Here is a tiny trained network, its code and every weight. The questions are about switching its units off for an input and a class, where a switched-off unit gives its printed mean instead of its output.

import numpy as np


def w(rows, s, z=0):
    codes = np.array(rows[::2]) - 128.0
    scale = np.full(codes.shape[1], s)
    scale[-1] = z or s
    return codes * scale


def f(y):
    return y / 2 * (1 + np.tanh(0.7978845608 * (y + 0.044715 * y**3)))


def log_softmax(a):
    a = a - a.max(-1, keepdims=True)
    return a - np.log(np.exp(a).sum(-1, keepdims=True))


def net(x, mask):
    res = np.array(x, float).reshape(1, 5) / 4 @ E
    y = f(res @ A[0][:, :-1].T + A[0][:, -1])
    res = res + np.where(mask, y, B[0][:, -1]) @ B[0][:, :-1]
    return log_softmax(res[-1] @ U[:, :-1].T + U[:, -1])


A, B = {}, {}
E = w([
[124,132,96,134,153,134,134,120,82,29,131],'x0',
[128,128,127,128,128,128,128,128,128,128,128],'x1',
[137,118,146,125,116,242,126,123,150,117,135],'x2',
[128,128,128,128,129,128,128,128,127,128,128],'x3',
[127,140,107,142,126,128,246,143,144,131,147],'x4',
],0.014)
A[0] = w([
[125,131,127,133,124,125,116,130,132,123,128,173],'n0',
[129,126,128,125,122,133,137,124,135,131,128,101],'n1',
[128,129,127,130,127,108,126,130,126,111,130,141],'n2',
[130,132,121,128,132,127,135,130,116,123,129,111],'n3',
[126,132,127,129,126,116,127,135,134,142,127,103],'n4',
[128,126,129,131,132,130,130,129,122,125,126,97],'n5',
[126,130,109,133,137,132,130,125,84,39,130,182],'n6',
[132,130,125,133,122,121,122,129,132,125,138,201],'n7',
[127,132,115,131,123,128,251,132,149,130,137,175],'n8',
[130,123,127,128,128,122,132,125,127,132,131,129],'n9',
[126,127,131,129,134,110,133,124,109,111,124,101],'n10',
[129,129,127,125,125,129,129,129,127,130,130,63],'n11',
[124,127,135,127,129,143,116,129,133,127,127,116],'n12',
[129,127,147,129,122,160,129,124,152,158,130,110],'n13',
[123,126,133,128,129,142,117,130,134,128,126,119],'n14',
[127,132,128,123,132,163,128,130,120,96,133,80],'n15',
[128,120,132,131,131,118,125,125,126,128,127,142],'n16',
[120,126,123,127,130,149,145,130,138,127,131,95],'n17',
[127,133,127,128,128,126,96,127,132,122,124,246],'n18',
[131,127,124,126,122,143,143,129,139,122,128,91],'n19',
[134,124,129,129,124,116,132,125,134,132,128,129],'n20',
[130,126,131,124,126,81,126,128,139,151,129,166],'n21',
[129,129,131,127,130,128,143,127,125,117,132,102],'n22',
[124,136,126,133,123,129,121,133,123,129,132,173],'n23',
[128,129,128,129,127,130,125,130,136,187,130,254],'n24',
[129,127,105,123,129,85,130,122,111,93,127,126],'n25',
[129,126,123,124,121,142,141,132,136,123,128,91],'n26',
[131,126,123,128,134,171,129,130,120,82,133,66],'n27',
[126,126,135,133,131,154,127,126,142,151,131,122],'n28',
[123,137,119,130,129,121,119,138,133,138,133,132],'n29',
[127,132,127,124,122,140,119,131,129,121,130,102],'n30',
[130,126,131,126,118,236,124,125,152,120,132,176],'n31',
[129,128,123,127,121,118,124,129,134,123,136,215],'n32',
],0.028,0.0077)
B[0] = w([
[133,102,121,115,125,125,151,125,129,145,126,142],'n0',
[140,146,131,131,117,140,119,122,116,133,134,132],'n1',
[127,132,131,112,124,130,134,154,115,135,130,148],'n2',
[125,137,126,125,136,135,151,129,172,97,130,134],'n3',
[115,122,121,152,119,135,123,116,127,122,122,136],'n4',
[133,130,125,140,126,136,129,128,129,122,133,126],'n5',
[142,119,118,152,125,139,178,122,36,72,157,235],'n6',
[122,114,135,110,143,107,142,132,128,143,126,145],'n7',
[101,253,126,187,117,139,123,152,138,137,130,253],'n8',
[121,133,129,130,130,122,126,128,128,125,129,130],'n9',
[141,142,125,120,122,136,123,158,142,121,150,149],'n10',
[130,131,120,145,122,141,121,126,130,123,138,122],'n11',
[123,138,126,148,136,101,89,139,145,80,138,140],'n12',
[169,161,117,100,126,142,122,163,141,116,152,173],'n13',
[124,134,124,144,134,106,97,140,144,88,136,139],'n14',
[93,109,134,153,125,135,123,89,127,129,108,160],'n15',
[125,121,124,121,122,138,153,131,124,144,121,136],'n16',
[132,132,133,110,122,185,164,121,121,175,123,148],'n17',
[150,86,132,76,136,97,148,112,113,144,121,180],'n18',
[133,125,129,125,119,172,160,124,129,155,122,143],'n19',
[120,132,120,138,132,120,114,126,120,130,124,133],'n20',
[73,104,135,156,141,102,130,89,117,134,109,175],'n21',
[120,128,119,128,145,144,161,122,180,94,130,136],'n22',
[130,120,131,116,133,120,133,125,127,133,127,138],'n23',
[121,119,143,97,134,79,90,129,189,185,89,194],'n24',
[164,153,127,88,126,124,130,181,142,119,142,183],'n25',
[130,128,131,124,119,167,152,123,128,149,128,140],'n26',
[85,107,139,157,130,135,124,67,124,139,99,172],'n27',
[145,134,119,116,129,137,124,163,139,122,147,158],'n28',
[124,123,118,134,124,127,154,111,147,131,128,135],'n29',
[127,142,121,142,133,123,102,122,126,105,132,133],'n30',
[167,79,123,129,114,227,56,111,158,107,138,240],'n31',
[119,115,133,109,142,105,142,135,127,141,120,149],'n32',
],0.048,0.026)
U = w([
[96,38,179,64,181,13,136,80,154,215,44,253],'0',
[28,188,164,201,138,40,121,114,184,210,51,134],'1',
[220,37,139,32,134,128,45,146,203,150,124,122],'2',
[170,185,126,142,78,191,60,191,223,198,133,69],'3',
[190,58,117,34,167,59,208,172,55,100,173,183],'4',
[124,209,96,159,124,93,196,217,88,84,193,103],'5',
[145,2,131,136,139,143,99,36,83,69,127,105],'6',
[70,156,120,240,86,220,138,56,113,108,130,38],'7',
],0.0042,0.0024)

Each question gives the input, the list of numbers given to net, and the class t.
The units are the neurons (one row each of A and B). Each row of codes is followed by its name. A weight is (code - 128) times the scale printed after its matrix; where a second scale follows, it is the last column's (A, B and U).
mask holds one flag per neuron, in row order. A switched-off neuron (its flag False) gives its mean, the last column of its row in B, instead of its output. The means were averaged over made-up inputs and are rounded, as every weight is.
A unit's drop is (log p(t) with every unit on - log p(t) with that unit switched off) / (log p(t) with every unit on - log p(t) with every unit switched off).
The circuit of an input: a set's keep is (log p(t) with only the set's units on - log p(t) with every unit switched off) / (log p(t) with every unit on - log p(t) with every unit switched off). Starting from the 12 units with the biggest drops (on a tie, the unit counted first), units are removed one at a time, each time the one whose removal leaves the highest keep (on an exact tie, the one counted first), for as long as the keep stays at least 0.8.
circuit, biggest first: the units of the circuit, biggest drop first
unit that matters most: the unit with the biggest drop
top k neurons: the k neurons with the biggest drops, biggest first
drop when u is switched off: that unit's drop, to one decimal
input [-8,8,0,7,-5], class 0: circuit, biggest first	(n31, n8)
input [1,-7,-3,-6,3], class 5: circuit, biggest first	(n31)
input [0,-5,-5,-5,7], class 1: circuit, biggest first	(n6, n31)
input [3,1,0,-6,-1], class 4: top 2 neurons	(n8, n31)
input [0,1,-6,-2,0], class 0: top 3 neurons	(n8, n6, n31)
input [-7,4,-1,6,-5], class 0: circuit, biggest first	(n8, n31)
input [5,-6,0,1,-8], class 4: top 2 neurons	(n31, n8)
input [-1,6,1,7,8], class 3: top 2 neurons	(n6, n21)
input [1,-2,-2,-1,5], class 5: top 2 neurons	(n31, n24)
input [0,6,1,4,-5], class 2: top 2 neurons	(n6, n8)
input [1,5,-2,7,0], class 4: circuit, biggest first	(n8, n31)
input [7,-6,0,3,2], class 5: top 3 neurons	(n31, n25, n6)
input [-1,-4,-2,-3,0], class 0: top 3 neurons	(n8, n31, n6)
input [-1,0,8,-7,4], class 3: top neuron	(n6)
input [8,-2,8,-8,0], class 6: top 2 neurons	(n8, n31)
input [6,0,1,6,-2], class 6: top 2 neurons	(n8, n27)
input [6,8,1,6,-4], class 6: top 2 neurons	(n8, n27)
input [-4,0,5,-7,0], class 2: drop when n8 is switched off	1.1
input [-2,3,-2,4,-6], class 0: drop when n8 is switched off	0.2
input [3,8,4,-5,-5], class 6: drop when n8 is switched off	0.3
input [-8,1,2,-3,-5], class 2: drop when n8 is switched off	0.3
input [0,-6,5,2,-7], class 2: unit that matters most	n6
